m = [[-53, 82, 2, 72, 28, -86, -109, 84, 95, 82, 14, -33, -102, 33, 20, 73], [23, 56, 25, 103, 0, -8, -76, 86, 63, -34, 99, -6, 84, 18, 29, 45], [-49, -85, 106, -41, 65, 19, -29, 16, -100, 82, -91, -108, -77, 93, 36, -15], [-82, -59, 57, 103, 33, 16, 58, 27, 33, 4, -94, 13, -105, 87, -86, -27], [-19, 103, -11, 14, -61, 50, 101, -35, 69, 39, 81, -81, -46, -55, -8, -67]]
The entry just left of 69 is -35
The entry just left of -102 is -33
Report the entry just left of the smallest entry.
A: -86
The entry just left of 13: -94
Report the entry just right of the smallest entry.
A: 84
The entry just left of -76 -> -8
The entry just left of the largest entry: -85
Report the entry just left of 65.
A: -41
The entry just left of 86: -76
Report the entry just right of -61.
A: 50
Report the entry just right of -105.
A: 87
The entry just left of 18: 84
The entry just left of 0: 103

data = [[30, 4, -9, 23, 15], [-11, 51, -18, 72, 10], [-44, -48, 5, -20, -61], [-8, -22, 51, 16, -51], [-28, -30, 29, -1, -67], [-69, -41, 76, 105, -17]]
The entry just right of the smallest entry: -41
The fifth entry in reading order: 15
The entry just right of -11 -> 51
Which number is the first entry in reading order?
Answer: 30
The third smallest entry: -61
The entry just right of 30 -> 4
The smallest entry -> -69
The fourth entry in reading order: 23
Which number is the third largest entry?
Answer: 72
Which number is the entry just right of 72?
Answer: 10

B =
[[-63 -10  52 108  -3 -32 -26 -86   1 -35 -57]
 [ 58 -29 -32 -43   7  23  27  52  -7  49  43]]
Counting starts at 1.
The entry just left of 7?
A: -43
The entry in the top-left corner?
A: -63
The entry at row 1, column 3?
A: 52
The entry in row 2 and column 2 -> -29
The entry in the top-right corner -> -57
The entry in the bottom-left corner: 58
The bottom-right entry is 43
The entry just left of -35: 1
The entry directly below the smallest entry is 52
The entry just left of 1?
A: -86
